Here is a tiny trained network, its code and every weight. The questions are about switching its units off for an input and a target symbol, where a switched-off unit gives its printed mean instead of its output.

import numpy as np


def w(rows, s, z=0):
    codes = np.array(rows[::2]) - 128.0
    scale = np.full(codes.shape[1], s)
    scale[-1] = z or s
    return codes * scale


def f(y):
    return np.maximum(y, 0)


def softmax(a):
    e = np.exp(a - a.max(-1, keepdims=True))
    return e / e.sum(-1, keepdims=True)


def log_softmax(a):
    a = a - a.max(-1, keepdims=True)
    return a - np.log(np.exp(a).sum(-1, keepdims=True))


def net(x, mask):
    ids = ['ΓΘΠΦαβδεζημξστψω'.index(c) for c in x.split()]
    T = len(ids)
    res = E[ids] + P[:T]
    u = 0
    for l in range(2):
        q, k, v = (res @ M[l].T for M in (Q, K, V))
        z = softmax(np.where(np.tri(T) > 0, q @ k.T / 4**0.5, -1e9)) @ v
        res = res + np.where(mask[u], z, O[l][:, -1]) @ O[l][:, :-1]
        u += 1
        y = f(res @ A[l][:, :-1].T + A[l][:, -1])
        res = res + np.where(mask[u : u + 8], y, B[l][:, -1]) @ B[l][:, :-1]
        u += 8
    return log_softmax(res[-1] @ U[:, :-1].T + U[:, -1])


Q, K, V, O, A, B = {}, {}, {}, {}, {}, {}
E = w([
[82,212,182],'Γ',
[224,77,158],'Θ',
[2,130,116],'Π',
[108,137,110],'Φ',
[79,22,92],'α',
[137,166,153],'β',
[134,113,106],'δ',
[238,161,129],'ε',
[163,144,112],'ζ',
[118,121,109],'η',
[119,156,130],'μ',
[23,124,100],'ξ',
[11,118,92],'σ',
[126,180,153],'τ',
[123,165,156],'ψ',
[121,121,90],'ω',
],0.01)
P = w([
[81,111,173],'0',
[206,238,25],'1',
[136,27,217],'2',
[207,220,76],'3',
[148,24,240],'4',
[221,202,104],'5',
[147,35,253],'6',
[170,143,55],'7',
[147,38,254],'8',
[132,134,57],'9',
[122,25,223],'10',
[209,122,69],'11',
],0.0058)
Q[0] = w([
[79,186,146],'L0H0',
[164,172,160],'L0H0',
[58,3,82],'L0H0',
[231,61,85],'L0H0',
],0.0047)
K[0] = w([
[135,247,94],'L0H0',
[150,189,154],'L0H0',
[3,119,169],'L0H0',
[165,11,57],'L0H0',
],0.0043)
V[0] = w([
[126,129,100],'L0H0',
[151,197,2],'L0H0',
[64,140,97],'L0H0',
[138,190,54],'L0H0',
],0.0052)
O[0] = w([
[202,194,226,127],'L0H0',
[100,254,138,9],'L0H0',
[110,135,61,104],'L0H0',
[93,237,106,19],'L0H0',
],0.0059,0.0013)
A[0] = w([
[115,138,142,98],'L0N0',
[57,140,143,133],'L0N1',
[121,141,201,124],'L0N2',
[87,249,61,254],'L0N3',
[237,93,253,194],'L0N4',
[72,199,3,201],'L0N5',
[84,79,159,137],'L0N6',
[83,220,183,146],'L0N7',
],0.0061,0.0048)
B[0] = w([
[121,120,144,128],'L0N0',
[101,94,157,141],'L0N1',
[121,79,123,139],'L0N2',
[143,180,54,189],'L0N3',
[255,84,79,254],'L0N4',
[146,130,50,182],'L0N5',
[120,73,214,180],'L0N6',
[219,99,68,140],'L0N7',
],0.0067,0.0054)
Q[1] = w([
[50,169,137],'L1H0',
[124,212,121],'L1H0',
[199,77,155],'L1H0',
[255,115,48],'L1H0',
],0.0072)
K[1] = w([
[49,72,2],'L1H0',
[54,195,187],'L1H0',
[231,85,163],'L1H0',
[218,182,180],'L1H0',
],0.0045)
V[1] = w([
[154,26,116],'L1H0',
[13,118,178],'L1H0',
[24,110,213],'L1H0',
[3,177,144],'L1H0',
],0.0059)
O[1] = w([
[96,63,156,207],'L1H0',
[255,98,162,36],'L1H0',
[248,76,172,43],'L1H0',
[239,170,221,2],'L1H0',
],0.0072,0.0098)
A[1] = w([
[237,125,161,103],'L1N0',
[38,176,160,114],'L1N1',
[105,33,173,126],'L1N2',
[143,154,141,128],'L1N3',
[103,254,97,1],'L1N4',
[90,44,138,88],'L1N5',
[113,240,21,119],'L1N6',
[214,62,157,165],'L1N7',
],0.0063,0.004)
B[1] = w([
[148,97,74,129],'L1N0',
[143,136,148,188],'L1N1',
[166,86,219,235],'L1N2',
[145,143,89,128],'L1N3',
[167,70,248,159],'L1N4',
[146,101,153,255],'L1N5',
[170,255,155,243],'L1N6',
[120,172,208,145],'L1N7',
],0.0056,0.0071)
U = w([
[146,106,139,145],'Γ',
[123,117,177,154],'Θ',
[169,119,127,106],'Π',
[119,120,198,189],'Φ',
[137,129,138,5],'α',
[204,99,202,226],'β',
[154,125,128,21],'δ',
[123,117,172,128],'ε',
[198,93,78,83],'ζ',
[128,115,18,218],'η',
[146,121,123,4],'μ',
[137,173,2,217],'ξ',
[146,126,131,23],'σ',
[143,127,131,31],'τ',
[150,125,126,35],'ψ',
[107,38,32,103],'ω',
],0.0081,0.0035)

Each question gives the input, a string of symbols that net reads in full, and the target symbol t.
The units are the heads (4 rows each of Q, K, V and O) and the neurons (one row each of A and B). Each row of codes is followed by its name. A weight is (code - 128) times the scale printed after its matrix; where a second scale follows, it is the last column's (O, A, B and U).
mask holds one flag per unit, layer by layer, with each layer's heads first. A switched-off unit (its flag False) gives its mean, the last column of its rows in O or B, instead of its output. The means were averaged over made-up inputs and are rounded, as every weight is.
A unit's drop is (log p(t) with every unit on - log p(t) with that unit switched off) / (log p(t) with every unit on - log p(t) with every unit switched off).
The circuit of an input: a set's keep is (log p(t) with only the set's units on - log p(t) with every unit switched off) / (log p(t) with every unit on - log p(t) with every unit switched off). Starting from the 12 units with the biggest drops (on a tie, the unit counted first), units are removed one at a time, each time the one whose removal leaves the highest keep (on an exact tie, the one counted first), for as long as the keep stays at least 0.8.
units of the circuit, in order: the units of the circuit, biggest drop first
top k neurons in layer l: the k neurons of layer l with the biggest drops, biggest first
drop when u is switched off: that unit's drop, to one decimal
input α ω Θ Φ α α β, target ω: units of the circuit, in order	(L0N4 L1H0 L1N6)
input Θ Θ Θ ζ ζ, target ω: top neuron in layer 0	(L0N4)
input μ ε α β, target ξ: top 2 neurons in layer 1	(L1N6 L1N2)
input η δ Θ α ψ α Θ α μ, target ω: units of the circuit, in order	(L0N4 L1H0 L1N6)
input Γ η α α ε Θ, target ξ: units of the circuit, in order	(L1H0 L0N4 L1N6)
input δ δ α ζ ω α Θ, target ω: units of the circuit, in order	(L0N4 L1H0)
input δ τ α ω Θ, target ω: units of the circuit, in order	(L1H0 L0N4)
input Θ η ξ α ε α ε Θ ζ, target ω: units of the circuit, in order	(L0N4 L1H0)
input η ε ξ α, target ξ: top 2 neurons in layer 1	(L1N2 L1N6)
input Θ Θ ε δ ε, target ω: units of the circuit, in order	(L1H0 L0N4)
input Θ Θ Θ α Γ, target ω: top 3 neurons in layer 0	(L0N4 L0N7 L0N2)
input σ α ε ζ, target ξ: top 2 neurons in layer 0	(L0N3 L0N5)
input α η α, target β: top 2 neurons in layer 0	(L0N4 L0N6)
input ζ δ Θ α η α ε, target ω: top neuron in layer 1	(L1N6)
input α Θ ζ τ, target ξ: top 2 neurons in layer 0	(L0N3 L0N7)
input δ ζ ω β, target ξ: top 4 neurons in layer 0	(L0N3 L0N7 L0N5 L0N6)
input σ Θ ω α ζ Π τ ε, target ξ: top 3 neurons in layer 1	(L1N6 L1N2 L1N5)
input Γ Θ σ α Θ Θ δ, target ω: drop when L0N3 is switched off	0.1
input ε δ δ δ Π ζ, target ξ: drop when L1N6 is switched off	0.2
input ζ Θ ε ζ Π ψ, target ξ: drop when L1N6 is switched off	0.2
